Here is a tiny trained network, its code and every weight. The questions are about switching its units off for an input and a class, where a switched-off unit gives its printed mean instead of its output.

import numpy as np


def w(rows, s, z=0):
    codes = np.array(rows[::2]) - 128.0
    scale = np.full(codes.shape[1], s)
    scale[-1] = z or s
    return codes * scale


def f(y):
    return y / 2 * (1 + np.tanh(0.7978845608 * (y + 0.044715 * y**3)))


def log_softmax(a):
    a = a - a.max(-1, keepdims=True)
    return a - np.log(np.exp(a).sum(-1, keepdims=True))


def net(x, mask):
    res = np.array(x, float).reshape(1, 5) / 4 @ E
    y = f(res @ A[0][:, :-1].T + A[0][:, -1])
    res = res + np.where(mask, y, B[0][:, -1]) @ B[0][:, :-1]
    return log_softmax(res[-1] @ U[:, :-1].T + U[:, -1])


A, B = {}, {}
E = w([
[129,140,50,48,72,237,250,97,91,124],'x0',
[128,72,108,132,146,35,206,66,133,57],'x1',
[139,199,70,129,167,152,105,7,48,117],'x2',
[186,91,50,158,177,101,72,140,194,216],'x3',
[197,175,111,131,2,63,135,174,120,209],'x4',
],0.0086)
A[0] = w([
[75,100,212,135,235,111,131,88,102,27,137],'neuron 0',
[123,185,104,152,156,167,79,131,125,157,62],'neuron 1',
[112,190,95,135,158,193,49,130,114,169,81],'neuron 2',
[139,190,120,109,83,178,201,139,42,84,88],'neuron 3',
[109,164,140,115,159,179,57,137,77,195,113],'neuron 4',
[82,124,143,133,181,111,122,122,138,11,101],'neuron 5',
[77,116,178,153,171,108,124,101,152,36,119],'neuron 6',
[152,164,153,125,88,152,136,139,89,110,89],'neuron 7',
[118,36,114,64,119,142,189,201,200,141,80],'neuron 8',
[133,96,130,101,129,156,154,160,169,126,64],'neuron 9',
[171,103,104,163,145,82,118,103,158,168,3],'neuron 10',
[125,100,98,114,106,112,164,118,104,115,38],'neuron 11',
[156,186,112,119,184,224,68,112,118,153,122],'neuron 12',
[144,127,62,133,134,126,171,47,113,122,169],'neuron 13',
[110,204,116,56,87,182,229,74,29,92,140],'neuron 14',
[123,109,100,119,105,158,173,91,61,108,115],'neuron 15',
[119,163,251,124,29,110,109,254,137,154,226],'neuron 16',
[109,43,106,63,103,159,160,178,208,109,111],'neuron 17',
[125,87,155,155,44,158,162,219,181,141,130],'neuron 18',
[107,143,107,85,59,174,176,110,37,91,111],'neuron 19',
[137,128,95,116,139,118,160,61,127,130,162],'neuron 20',
[156,106,100,175,116,98,125,121,143,131,19],'neuron 21',
[150,127,80,124,183,120,141,114,121,155,167],'neuron 22',
[157,168,116,171,84,23,102,149,155,175,101],'neuron 23',
],0.0083,0.0048)
B[0] = w([
[97,58,167,163,144,115,123,92,99,87,204],'neuron 0',
[103,140,103,133,135,132,85,128,158,131,142],'neuron 1',
[125,159,113,165,145,170,95,113,148,141,157],'neuron 2',
[78,139,135,72,72,164,143,116,109,74,189],'neuron 3',
[95,135,114,138,168,154,81,146,132,129,159],'neuron 4',
[109,74,184,138,126,114,136,99,104,117,172],'neuron 5',
[120,67,166,155,159,100,141,105,85,127,176],'neuron 6',
[107,154,149,128,109,137,120,123,146,105,146],'neuron 7',
[115,120,116,155,158,154,191,166,160,176,180],'neuron 8',
[122,138,137,132,155,168,165,126,138,132,138],'neuron 9',
[163,125,98,68,145,111,119,131,106,120,148],'neuron 10',
[123,148,116,137,135,127,130,122,146,136,136],'neuron 11',
[101,158,104,171,155,178,95,88,150,124,165],'neuron 12',
[166,110,72,124,126,139,150,99,121,128,175],'neuron 13',
[67,166,94,62,47,172,159,64,117,51,229],'neuron 14',
[116,137,117,127,92,117,169,111,138,114,169],'neuron 15',
[108,168,255,128,122,113,99,188,129,170,249],'neuron 16',
[102,121,127,146,154,156,190,150,178,144,173],'neuron 17',
[129,129,163,134,132,129,139,191,162,156,200],'neuron 18',
[87,156,129,90,78,139,157,109,126,97,194],'neuron 19',
[142,118,85,126,144,115,157,107,118,113,159],'neuron 20',
[147,123,106,110,124,110,134,129,114,130,135],'neuron 21',
[162,102,81,144,130,135,111,111,106,102,150],'neuron 22',
[208,166,133,102,102,79,106,141,83,156,196],'neuron 23',
],0.01,0.016)
U = w([
[190,177,185,144,70,41,55,167,113,178,3],'0',
[126,161,78,190,189,201,20,97,149,149,222],'1',
[137,101,153,161,151,144,196,202,220,183,219],'2',
[108,135,39,100,78,162,179,31,119,76,107],'3',
[83,177,202,85,58,170,126,126,127,97,6],'4',
[114,1,193,183,180,107,127,70,95,87,212],'5',
[237,85,26,117,152,59,100,110,131,154,107],'6',
],0.0082,0.0025)

Each question gives the input, the list of numbers given to net, and the class t.
The units are the neurons (one row each of A and B). Each row of codes is followed by its name. A weight is (code - 128) times the scale printed after its matrix; where a second scale follows, it is the last column's (A, B and U).
mask holds one flag per neuron, in row order. A switched-off neuron (its flag False) gives its mean, the last column of its row in B, instead of its output. The means were averaged over made-up inputs and are rounded, as every weight is.
A unit's drop is (log p(t) with every unit on - log p(t) with that unit switched off) / (log p(t) with every unit on - log p(t) with every unit switched off).
The circuit of an input: a set's keep is (log p(t) with only the set's units on - log p(t) with every unit switched off) / (log p(t) with every unit on - log p(t) with every unit switched off). Starting from the 12 units with the biggest drops (on a tie, the unit counted first), units are removed one at a time, each time the one whose removal leaves the highest keep (on an exact tie, the one counted first), for as long as the keep stays at least 0.8.
circuit, biggest first: the units of the circuit, biggest drop first
most important unit: the unit with the biggest drop
k most important neurons: the k neurons with the biggest drops, biggest first
drop when u is switched off: that unit's drop, to one decimal
input [5,7,-8,-4,0], class 2: circuit, biggest first -> [neuron 8]
input [-1,7,8,7,-3], class 6: 2 most important neurons -> [neuron 14; neuron 13]
input [8,8,-6,4,-5], class 2: 3 most important neurons -> [neuron 8; neuron 17; neuron 3]
input [7,-5,-2,8,-2], class 1: circuit, biggest first -> [neuron 12; neuron 2]
input [-5,-6,-5,4,-2], class 0: 2 most important neurons -> [neuron 16; neuron 23]
input [5,-4,2,0,5], class 3: circuit, biggest first -> [neuron 16; neuron 14]
input [-6,6,4,4,8], class 6: circuit, biggest first -> [neuron 16; neuron 10]
input [-7,-7,8,-4,-8], class 5: 2 most important neurons -> [neuron 0; neuron 6]
input [7,7,-3,7,4], class 2: 3 most important neurons -> [neuron 8; neuron 17; neuron 14]
input [6,-7,6,7,4], class 1: 3 most important neurons -> [neuron 2; neuron 12; neuron 4]
input [5,-8,-5,4,-6], class 2: 4 most important neurons -> [neuron 17; neuron 8; neuron 14; neuron 18]
input [-4,-8,2,3,3], class 1: 3 most important neurons -> [neuron 12; neuron 2; neuron 4]
input [3,-8,-8,2,7], class 2: 3 most important neurons -> [neuron 8; neuron 17; neuron 18]
input [-5,4,-6,3,1], class 0: most important unit -> neuron 23
input [4,2,-1,6,0], class 6: drop when neuron 3 is switched off -> 0.1
input [6,-8,5,-1,6], class 3: drop when neuron 14 is switched off -> 0.4
input [0,-3,3,-5,-4], class 3: drop when neuron 16 is switched off -> 0.7
input [1,6,2,-6,1], class 3: drop when neuron 8 is switched off -> 0.0
